Below are the code and all the weights of a small trained network. Each question names an input and a class and asks about switching units off, where a switched-off unit gives its printed mean instead of its output.

import numpy as np


def w(rows, s, z=0):
    codes = np.array(rows[::2]) - 128.0
    scale = np.full(codes.shape[1], s)
    scale[-1] = z or s
    return codes * scale


def f(y):
    return np.maximum(y, 0)


def log_softmax(a):
    a = a - a.max(-1, keepdims=True)
    return a - np.log(np.exp(a).sum(-1, keepdims=True))


def net(x, mask):
    res = np.array(x, float).reshape(1, 6) / 4 @ E
    y = f(res @ A[0][:, :-1].T + A[0][:, -1])
    res = res + np.where(mask, y, B[0][:, -1]) @ B[0][:, :-1]
    return log_softmax(res[-1] @ U[:, :-1].T + U[:, -1])


A, B = {}, {}
E = w([
[97,171,1,119],'x0',
[129,129,128,128],'x1',
[128,127,128,128],'x2',
[215,121,108,85],'x3',
[142,204,152,138],'x4',
[162,123,78,237],'x5',
],0.0098)
A[0] = w([
[92,169,165,166,171],'n1',
[26,117,150,168,58],'n2',
[127,124,73,128,83],'n3',
[107,139,76,112,100],'n4',
[127,97,54,85,78],'n5',
[81,158,145,186,134],'n6',
[137,79,130,201,103],'n7',
[222,138,116,51,123],'n8',
[201,91,213,153,60],'n9',
[117,119,167,87,137],'n10',
[147,57,105,123,116],'n11',
[195,160,97,103,143],'n12',
[186,88,110,119,120],'n13',
[148,163,166,137,252],'n14',
[115,143,103,120,104],'n15',
[47,163,166,139,160],'n16',
[130,157,128,157,122],'n17',
[114,140,107,146,33],'n18',
[159,178,139,183,101],'n19',
[163,119,181,127,70],'n20',
[169,226,183,157,161],'n21',
[127,126,115,137,71],'n22',
[225,125,138,90,102],'n23',
[101,48,190,127,102],'n24',
[136,211,157,53,151],'n25',
[104,141,163,86,96],'n26',
[111,36,129,160,203],'n27',
[66,117,141,85,152],'n28',
[121,97,110,212,89],'n29',
[64,27,115,129,103],'n30',
[133,77,168,158,42],'n31',
[209,136,106,168,88],'n32',
[127,84,179,161,56],'n33',
[116,144,137,225,65],'n34',
[122,254,139,143,105],'n35',
[173,168,121,215,101],'n36',
],0.013,0.0033)
B[0] = w([
[131,91,108,208,201],'n1',
[139,232,205,247,220],'n2',
[137,186,103,88,187],'n3',
[162,178,123,49,196],'n4',
[127,176,91,77,202],'n5',
[160,127,101,193,205],'n6',
[98,119,177,77,213],'n7',
[140,145,157,239,228],'n8',
[136,230,93,81,253],'n9',
[110,64,146,114,205],'n10',
[109,54,119,128,183],'n11',
[111,141,152,233,197],'n12',
[145,118,117,206,179],'n13',
[138,57,20,93,210],'n14',
[130,160,119,95,163],'n15',
[157,138,143,249,224],'n16',
[123,85,117,100,160],'n17',
[123,166,126,114,152],'n18',
[94,88,167,101,181],'n19',
[108,206,102,121,196],'n20',
[151,66,2,93,224],'n21',
[146,158,152,125,139],'n22',
[105,118,147,233,207],'n23',
[131,178,85,83,240],'n24',
[101,105,221,96,248],'n25',
[101,124,207,116,195],'n26',
[141,28,39,95,234],'n27',
[112,89,196,78,208],'n28',
[122,147,202,106,225],'n29',
[162,41,79,195,224],'n30',
[127,178,127,109,189],'n31',
[107,107,204,132,191],'n32',
[139,188,111,99,201],'n33',
[115,115,183,108,215],'n34',
[160,89,21,72,216],'n35',
[98,131,226,101,216],'n36',
],0.014,0.0073)
U = w([
[143,164,138,233,81],'0',
[66,103,218,74,80],'1',
[139,249,79,85,75],'2',
[143,88,87,140,254],'3',
],0.011,0.0062)

Each question gives the input, the list of numbers given to net, and the class t.
The units are the neurons (one row each of A and B). Each row of codes is followed by its name. A weight is (code - 128) times the scale printed after its matrix; where a second scale follows, it is the last column's (A, B and U).
mask holds one flag per neuron, in row order. A switched-off neuron (its flag False) gives its mean, the last column of its row in B, instead of its output. The means were averaged over made-up inputs and are rounded, as every weight is.
A unit's drop is (log p(t) with every unit on - log p(t) with that unit switched off) / (log p(t) with every unit on - log p(t) with every unit switched off).
The circuit of an input: a set's keep is (log p(t) with only the set's units on - log p(t) with every unit switched off) / (log p(t) with every unit on - log p(t) with every unit switched off). Starting from the 12 units with the biggest drops (on a tie, the unit counted first), units are removed one at a time, each time the one whose removal leaves the highest keep (on an exact tie, the one counted first), for as long as the keep stays at least 0.8.
circuit, biggest first: the units of the circuit, biggest drop first
k most important neurons: the k neurons with the biggest drops, biggest first
drop of u: that unit's drop, to one decimal
input [6,-7,-8,-7,8,-3], class 3: 3 most important neurons => [n35; n21; n8]
input [-6,3,0,1,7,-1], class 3: circuit, biggest first => [n21]
input [8,-7,7,8,-2,0], class 0: 2 most important neurons => [n8; n12]
input [8,-7,-1,7,-5,-2], class 2: 2 most important neurons => [n5; n4]
input [-1,-3,7,-6,8,-3], class 3: 4 most important neurons => [n35; n21; n14; n8]
input [-2,0,7,7,8,8], class 1: 2 most important neurons => [n36; n32]
input [6,3,5,-2,6,7], class 1: circuit, biggest first => [n36; n19]
input [4,-2,-4,4,6,-3], class 3: circuit, biggest first => [n35; n9]
input [-4,8,-3,1,2,2], class 2: 2 most important neurons => [n9; n30]
input [4,1,-3,5,3,7], class 1: circuit, biggest first => [n36; n32]
input [-6,1,7,-4,-8,1], class 3: 3 most important neurons => [n30; n27; n11]
input [6,-8,-3,-4,8,-1], class 3: 2 most important neurons => [n35; n9]
input [0,-4,6,2,3,3], class 1: 2 most important neurons => [n36; n30]
input [-3,3,2,-7,2,-5], class 0: circuit, biggest first => [n16]
input [5,0,-4,2,8,-7], class 3: 2 most important neurons => [n35; n21]
input [-2,1,-1,3,0,0], class 0: 4 most important neurons => [n35; n27; n23; n8]
input [1,3,-2,-6,7,-5], class 3: 4 most important neurons => [n35; n21; n8; n14]
input [-5,-2,7,1,8,-7], class 3: 2 most important neurons => [n21; n14]
input [-7,-6,-7,-6,6,0], class 2: drop of n24 => 0.2
input [7,5,-2,-6,-2,0], class 2: circuit, biggest first => [n4]
input [-3,7,2,-1,3,1], class 2: drop of n14 => -0.4
input [-4,7,8,-1,-2,5], class 1: drop of n7 => 0.1
